[[-11.5   9.5   2.5  -3.6  11.0 -12.0  10.6 -20.2 -27.3  20.3 -16.1  -3.7
   22.3]
 [ -5.3   2.6   3.3   0.7  -6.0   1.1   1.6  -6.1 -12.9  12.8   1.4  -3.9
    7.0]
 [ -3.9   5.8  14.6   1.2   5.6   9.5  -6.4  -3.5   0.7   7.1  -4.9   0.0
   17.7]
 [-10.8  -3.2   0.5   5.6  -8.9  -4.4   2.6   3.2   9.7 -10.6  -7.7 -13.2
    1.7]
 [  6.7  -4.8  -1.7   5.0  -4.1  11.6  -7.1  -0.2   6.6  -2.9   4.8   3.8
   -4.7]
 [-47.4   9.8   3.6  -2.5  -4.9 -47.9  23.9  -3.2  -7.0  -2.4 -43.0 -40.4
   35.0]
 [ -4.3   2.2  -7.5  -3.0  13.8 -13.4  11.6 -12.5 -13.9   3.1 -12.2  -1.8
    7.0]
 [ -3.3  -3.5  -8.0  -0.6  -6.2  -7.5   5.6   2.8  -2.8  -1.7   3.5  -6.8
   -5.3]
 [ -9.5   7.7  -2.0  -7.0  13.1 -22.8  12.0  -7.0 -10.6   2.6 -19.1  -2.6
   10.5]
 [-16.1   6.0  -1.5  -4.8   4.5 -24.4  13.2  -4.0  -8.8   1.2 -18.4 -11.3
   11.7]
 [ 14.7  -2.5  -0.1   2.5   4.5  18.8 -12.1  -4.3   1.9   5.2   8.0  13.8
   -0.6]]
Find the entry just left of 3.3.
2.6
Find the entry just left of -43.0.
-2.4
The entry just left of the largest entry -> -40.4
The entry just left of the smallest entry -> -4.9
The entry just left of the centre entry is -47.9
Find the entry just right of the centre entry.
-3.2
The entry at the centre: 23.9
The entry just left of 2.8: 5.6
The largest entry is 35.0

grid = array([641, 207, 878,  50, 674, 662, 566, 539, 478, 611, 212])
The centre entry: 662
The entry just right of the largest entry is 50
Give the entry just left of the largest entry.
A: 207
Give the entry just left of 50.
A: 878

[[ 28.1   7.0  27.6  14.5   4.4  16.9  11.5  15.2   7.1]
 [ 28.9  -4.6  13.5  11.3  -4.8  -3.0  -8.1   7.2   3.9]
 [ 11.3  -6.0   2.2   9.2 -10.1 -11.1 -15.9  -1.4   8.2]
 [ 19.9  10.4  27.8   8.8  10.5  25.0  21.5  17.7   4.9]
 [ 33.7  12.4  36.3  21.8   8.0  26.8  31.3  21.2 -11.6]
 [ 19.0 -17.3 -10.7 -15.0  -2.3 -19.2 -29.9  -3.4  11.8]
 [  3.7 -14.8  -7.2  -8.7  -9.1 -24.0 -23.0  -5.3  22.6]
 [ -6.8  -7.0  -5.5  -3.0  -8.8 -20.3  -6.3  -6.1  11.7]
 [-44.7  10.0  -7.4  -3.9   2.8  12.6  22.1   2.0 -12.0]
 [  9.1   2.0   4.1  -2.8   7.5  11.2   2.6   5.1  -3.5]
 [-44.2  -0.9 -22.9  -9.4  -6.2 -10.6  -4.2 -12.7   1.0]
 [ 40.0  -3.1  11.8   8.8   1.8   1.3  -4.0   4.0  -7.8]
 [ 17.0  -5.3  -5.9   7.8 -10.1 -23.1 -17.6 -18.1   8.8]
 [ 16.5  -2.3  -2.7  -0.5   1.9  -0.5 -11.5  -1.8  -5.2]
 [ 19.5   7.5  17.6  12.7   4.3  12.7  18.7   8.7 -12.3]]
Find the entry just left of -11.6.
A: 21.2
Find the first entry in reading order.
A: 28.1
Find the fourth-last entry, reading row by row.
A: 12.7
Find the entry in the bottom-left corner.
A: 19.5
Find the bottom-right entry.
A: -12.3
Find the entry just left of 8.7.
A: 18.7
Find the second largest entry.
A: 36.3
The entry just right of the largest entry: -3.1
Find the entry just right of the centre entry.
A: -20.3
The 3rd entry on the main diagonal is 2.2
The entry just left of the centre entry is -3.0
Find the entry directly above -1.8.
A: -18.1
Find the second smallest entry.
A: -44.2
The largest entry is 40.0
Find the entry directly above 2.2.
A: 13.5
Find the first entry of the smallest entry's row.
A: -44.7
The entry directly above 22.1: -6.3
The 5th-last entry, reading row by row is 4.3
Find the third entry on the diagonal from the top-right corner.
A: -15.9
The entry directly above the centre entry: -9.1
Find the entry just left of -7.2.
A: -14.8
Find the entry just right of 19.9.
A: 10.4
Find the entry just left of 22.6.
A: -5.3
The entry directly below 9.2: 8.8
Find the entry directly below -20.3.
A: 12.6
Find the entry just left of 17.6.
A: 7.5
The entry directly below the smallest entry: 9.1
Find the entry in the top-right corner.
A: 7.1
The fourth entry, reading row by row: 14.5
Find the entry directly above -7.4.
A: -5.5

a =
[[-16.6 -11.4 -14.2  -2.9  14.9]
 [-21.6  -8.3   1.7  -2.7   1.4]
 [  4.8   3.8  -4.8   3.2  -6.2]
 [-13.3  -1.0   4.6   2.6   5.2]
 [ -0.8   6.6  -9.8 -12.3  11.4]
 [  2.8 -12.5  -9.8  12.3 -16.0]
 [ 12.5   2.4  -6.1   3.5 -12.2]
 [-20.8   1.9   0.5  -7.8  18.4]
 [-15.1  -0.6   5.0   2.0   2.6]
 [-19.6   2.3  -6.0  -2.5  12.0]
 [-10.2  -1.9   1.6   3.7   7.9]
 [  3.7  -2.6 -12.6 -15.6 -22.7]
 [-17.8  -3.1  -1.1   4.2  10.7]]
Find the first entry, reading row by row.
Answer: -16.6
The median entry: -1.0
The entry just left of 6.6 is -0.8
The entry just right of -1.0 -> 4.6
The third-last entry, reading row by row -> -1.1
The third entry on the main diagonal: -4.8
The entry just right of 12.5 -> 2.4
Find the largest entry in the first column.
Answer: 12.5
The last entry in the row that holds the smallest entry: -22.7
Find the entry just right of -6.1.
Answer: 3.5
The second entry on the diagonal from the top-right corner is -2.7
Find the 3rd entry, reading row by row.
Answer: -14.2
Find the largest entry in the first row.
Answer: 14.9
Find the entry at the centre.
Answer: -6.1
Find the second entry from the end, reading row by row.
Answer: 4.2
Find the entry just left of 18.4.
Answer: -7.8
The entry directly above 4.8: -21.6
Find the entry directly below the smallest entry.
Answer: 10.7
The entry in the bottom-left corner: -17.8
Find the first entry of the largest entry's row.
Answer: -20.8
The fourth entry in reading order is -2.9
The entry just left of the smallest entry: -15.6
The first entry of the smallest entry's row: 3.7
Find the entry just right of 4.6.
Answer: 2.6
Find the entry just left of 1.6.
Answer: -1.9
The maximum: 18.4
The second entry on the main diagonal -> -8.3
The entry just right of 6.6: -9.8
The entry directly below the largest entry -> 2.6
Find the entry just left of 3.8.
Answer: 4.8

arr =
[[  5.35  16.24  17.37  -8.80  -9.29   0.65   3.32  -4.03  16.37   5.05
    6.28  10.89]
 [  9.23  -3.94   9.68   3.82  19.24  -4.48  16.00  18.02  23.40  12.44
  -10.15   5.40]
 [  3.85  14.99  16.67  -8.46  -2.71  -2.69   4.92  -0.25  19.41   8.34
   -1.01  12.61]
 [  4.64  10.84  12.73  -5.19  -1.27  -2.94   4.87   0.19  19.14   8.97
    2.80   8.87]
 [  0.67   2.35  -2.38   5.45  16.19  -1.89   5.56  11.36   8.57  11.51
   -3.60   8.36]
 [ -7.58  19.14  -2.59  -4.60  -2.60  -0.53  -9.22  -7.13   1.77   8.88
    3.09  17.09]
 [  3.90   6.21   6.83   2.48   7.95   2.22   6.28   7.20  10.48   8.14
   -3.33   8.02]
 [ -4.82  11.74  -8.72   6.39  -0.67   8.00  -8.71  -6.70 -10.57   3.70
   15.37   8.43]
 [  4.64  11.89  11.38  -0.93  -5.17   5.14   2.15  -1.26   4.46   1.89
    8.89   8.02]
 [  8.38  -0.41  -1.89  20.12  -1.49  23.28   1.66   3.19 -23.35  -9.24
   21.77  -5.68]
 [  1.72  16.86  12.91 -10.26  -4.83  -3.04   1.26  -4.40  18.38   9.53
    2.10  13.28]]
The entry just right of 2.80 is 8.87
The entry just left of 14.99?
Answer: 3.85
The entry just left of -2.69?
Answer: -2.71
The entry just left of 2.10?
Answer: 9.53
The entry just right of -3.94: 9.68
The entry just right of the largest entry -> 12.44
The entry just left of the smallest entry?
Answer: 3.19
The entry just right of 16.19?
Answer: -1.89
The maximum -> 23.40
The entry just right of 8.34?
Answer: -1.01
The entry just left of 1.26 -> -3.04
The entry just left of 2.22?
Answer: 7.95
The entry just right of the smallest entry?
Answer: -9.24
The minimum is -23.35
The entry just right of 9.53: 2.10
The entry just right of -0.93?
Answer: -5.17

((647, 338, 603, 339, 481, 205, 211), (390, 608, 516, 465, 717, 601, 134), (650, 363, 643, 406, 552, 291, 320), (660, 382, 553, 389, 515, 385, 387), (594, 506, 405, 320, 295, 688, 578), (336, 572, 908, 589, 655, 213, 345), (339, 518, 244, 512, 634, 895, 697), (342, 632, 477, 774, 676, 850, 490), (576, 336, 755, 547, 522, 112, 271), (410, 554, 681, 530, 549, 236, 397))
The entry just right of 660?
A: 382
The entry just right of the largest entry?
A: 589
The smallest entry?
A: 112
The entry just right of 515 -> 385
The entry just right of 850?
A: 490
The entry just right of the smallest entry?
A: 271
The entry just left of 522?
A: 547
The entry just left of the smallest entry?
A: 522
The entry just left of the largest entry?
A: 572
The entry just left of 481: 339
The maximum?
A: 908
The entry just right of 895: 697
The entry just left of 477?
A: 632
